Below are the code and all the weights of a small trained network. Each question names an input and a class and asks about switching units off, where a switched-off unit gives its printed mean instead of its output.

import numpy as np


def w(rows, s, z=0):
    codes = np.array(rows[::2]) - 128.0
    scale = np.full(codes.shape[1], s)
    scale[-1] = z or s
    return codes * scale


def norm(h):
    return h / np.sqrt((h * h).mean(-1, keepdims=True) + 1e-5)


def f(y):
    return y / 2 * (1 + np.tanh(0.7978845608 * (y + 0.044715 * y**3)))


def log_softmax(a):
    a = a - a.max(-1, keepdims=True)
    return a - np.log(np.exp(a).sum(-1, keepdims=True))


def net(x, mask):
    res = np.array(x, float).reshape(1, 6) / 4 @ E
    u = 0
    for l in range(2):
        y = f(norm(res) @ A[l][:, :-1].T + A[l][:, -1])
        res = res + np.where(mask[u : u + 11], y, B[l][:, -1]) @ B[l][:, :-1]
        u += 11
    return log_softmax(norm(res)[-1] @ U[:, :-1].T + U[:, -1])


A, B = {}, {}
E = w([
[90,191,151,59,168,110,193,187,90],'x0',
[168,126,56,27,111,86,94,78,2],'x1',
[234,89,248,154,3,130,112,85,195],'x2',
[156,137,117,201,158,101,76,217,175],'x3',
[160,149,154,99,217,208,125,88,167],'x4',
[147,190,251,198,104,120,103,55,59],'x5',
],0.0059)
A[0] = w([
[101,52,74,125,202,139,97,176,180,91],'0.n0',
[71,98,41,117,144,179,136,154,169,119],'0.n1',
[110,138,162,123,119,67,156,196,170,60],'0.n2',
[65,132,108,175,119,158,100,154,153,118],'0.n3',
[83,175,164,134,142,101,68,220,105,99],'0.n4',
[11,190,140,167,168,124,106,139,57,7],'0.n5',
[57,68,53,200,168,198,114,147,151,79],'0.n6',
[53,171,159,128,125,158,118,228,211,86],'0.n7',
[79,153,101,235,83,181,162,164,68,101],'0.n8',
[206,123,77,67,135,103,123,102,77,213],'0.n9',
[2,217,14,118,148,53,127,135,137,161],'0.n10',
],0.0073,0.002)
B[0] = w([
[202,169,54,135,117,65,143,115,151,210],'0.n0',
[144,30,17,126,113,168,202,128,131,204],'0.n1',
[106,208,117,69,101,194,86,145,141,156],'0.n2',
[140,102,51,19,104,70,133,89,99,158],'0.n3',
[82,182,171,168,155,141,139,130,96,167],'0.n4',
[72,158,170,142,207,76,184,137,18,186],'0.n5',
[190,145,102,151,116,92,163,108,84,199],'0.n6',
[115,151,116,102,1,158,138,133,81,206],'0.n7',
[149,164,143,112,211,168,93,180,127,160],'0.n8',
[56,147,177,59,63,190,57,18,87,204],'0.n9',
[139,89,160,162,171,163,150,119,171,253],'0.n10',
],0.0073,0.0058)
A[1] = w([
[173,177,151,101,79,124,47,41,147,178],'1.n0',
[147,106,83,123,166,121,156,122,210,89],'1.n1',
[76,80,151,156,206,135,77,192,176,46],'1.n2',
[55,175,140,121,134,102,142,158,142,253],'1.n3',
[99,140,106,144,63,176,137,116,155,43],'1.n4',
[154,52,114,140,89,99,139,126,94,212],'1.n5',
[110,94,146,114,153,80,138,86,237,166],'1.n6',
[157,154,177,182,179,97,138,158,65,118],'1.n7',
[116,173,144,186,150,56,127,126,46,123],'1.n8',
[177,152,2,132,163,115,129,108,206,129],'1.n9',
[227,109,207,208,154,106,118,80,191,140],'1.n10',
],0.0099,0.0025)
B[1] = w([
[142,75,157,98,158,191,25,177,91,254],'1.n0',
[134,98,52,159,120,110,78,168,27,175],'1.n1',
[133,182,131,60,184,219,86,122,91,125],'1.n2',
[164,217,98,101,78,57,222,60,251,174],'1.n3',
[121,203,143,82,128,99,104,165,165,162],'1.n4',
[149,148,148,81,240,130,142,95,57,190],'1.n5',
[218,144,164,147,128,98,146,204,92,149],'1.n6',
[201,209,179,255,193,59,51,146,131,191],'1.n7',
[66,177,53,72,225,164,160,125,167,201],'1.n8',
[171,92,102,222,22,108,136,137,78,240],'1.n9',
[111,106,208,206,132,86,92,244,199,219],'1.n10',
],0.0069,0.0073)
U = w([
[83,85,163,142,109,122,135,73,191,2],'0',
[117,177,144,92,40,147,165,166,221,120],'1',
[115,77,169,49,126,190,35,73,74,142],'2',
[157,99,249,194,118,142,57,210,189,149],'3',
[179,82,21,174,75,119,163,146,95,167],'4',
[79,231,143,170,231,90,158,114,140,137],'5',
[46,93,129,70,180,128,207,61,131,107],'6',
],0.013,0.0062)

Each question gives the input, the list of numbers given to net, and the class t.
The units are the neurons (one row each of A and B). Each row of codes is followed by its name. A weight is (code - 128) times the scale printed after its matrix; where a second scale follows, it is the last column's (A, B and U).
mask holds one flag per neuron, layer by layer. A switched-off neuron (its flag False) gives its mean, the last column of its row in B, instead of its output. The means were averaged over made-up inputs and are rounded, as every weight is.
A unit's drop is (log p(t) with every unit on - log p(t) with that unit switched off) / (log p(t) with every unit on - log p(t) with every unit switched off).
The circuit of an input: a set's keep is (log p(t) with only the set's units on - log p(t) with every unit switched off) / (log p(t) with every unit on - log p(t) with every unit switched off). Starting from the 12 units with the biggest drops (on a tie, the unit counted first), units are removed one at a time, each time the one whose removal leaves the highest keep (on an exact tie, the one counted first), for as long as the keep stays at least 0.8.
units of the circuit, in order: the units of the circuit, biggest drop first
k most important neurons: the k neurons with the biggest drops, biggest first
top k neurons in layer l: the k neurons of layer l with the biggest drops, biggest first
drop when u is switched off: that unit's drop, to one decimal
input [-6,6,-4,-6,-5,-6], class 2: 3 most important neurons : (0.n9 1.n5 1.n3)
input [2,6,5,8,1,-4], class 2: units of the circuit, in order : (0.n9)
input [-3,-7,3,-7,-5,-3], class 1: 2 most important neurons : (0.n10 1.n4)
input [6,-8,-7,8,-8,-5], class 4: 2 most important neurons : (0.n1 0.n0)
input [5,4,-3,-8,-5,3], class 6: 2 most important neurons : (0.n9 1.n10)
input [7,1,1,8,7,-2], class 1: 2 most important neurons : (0.n7 0.n4)
input [-6,-8,-5,-4,-2,4], class 5: 2 most important neurons : (1.n7 0.n8)
input [5,2,0,1,6,0], class 6: 2 most important neurons : (1.n9 1.n3)
input [5,2,4,-8,-5,-7], class 2: 2 most important neurons : (0.n9 0.n5)
input [-4,-8,-4,7,-2,2], class 4: top 2 neurons in layer 0 : (0.n3 0.n0)
input [-6,-6,-5,1,3,4], class 5: 3 most important neurons : (0.n5 1.n8 1.n7)
input [-2,-3,3,3,-8,-3], class 1: top 2 neurons in layer 1 : (1.n4 1.n1)
input [-8,2,8,1,-2,-7], class 3: 2 most important neurons : (1.n10 0.n1)
input [0,1,1,-1,-5,5], class 5: units of the circuit, in order : (1.n8)
input [3,2,-2,-4,-1,-1], class 6: drop when 1.n0 is switched off : 0.2
input [8,-8,7,6,-1,-6], class 1: drop when 0.n3 is switched off : 0.0
input [4,8,3,-1,-1,-7], class 2: drop when 0.n9 is switched off : 0.7
input [-7,0,6,-6,-6,-7], class 2: top 2 neurons in layer 0 : (0.n10 0.n0)
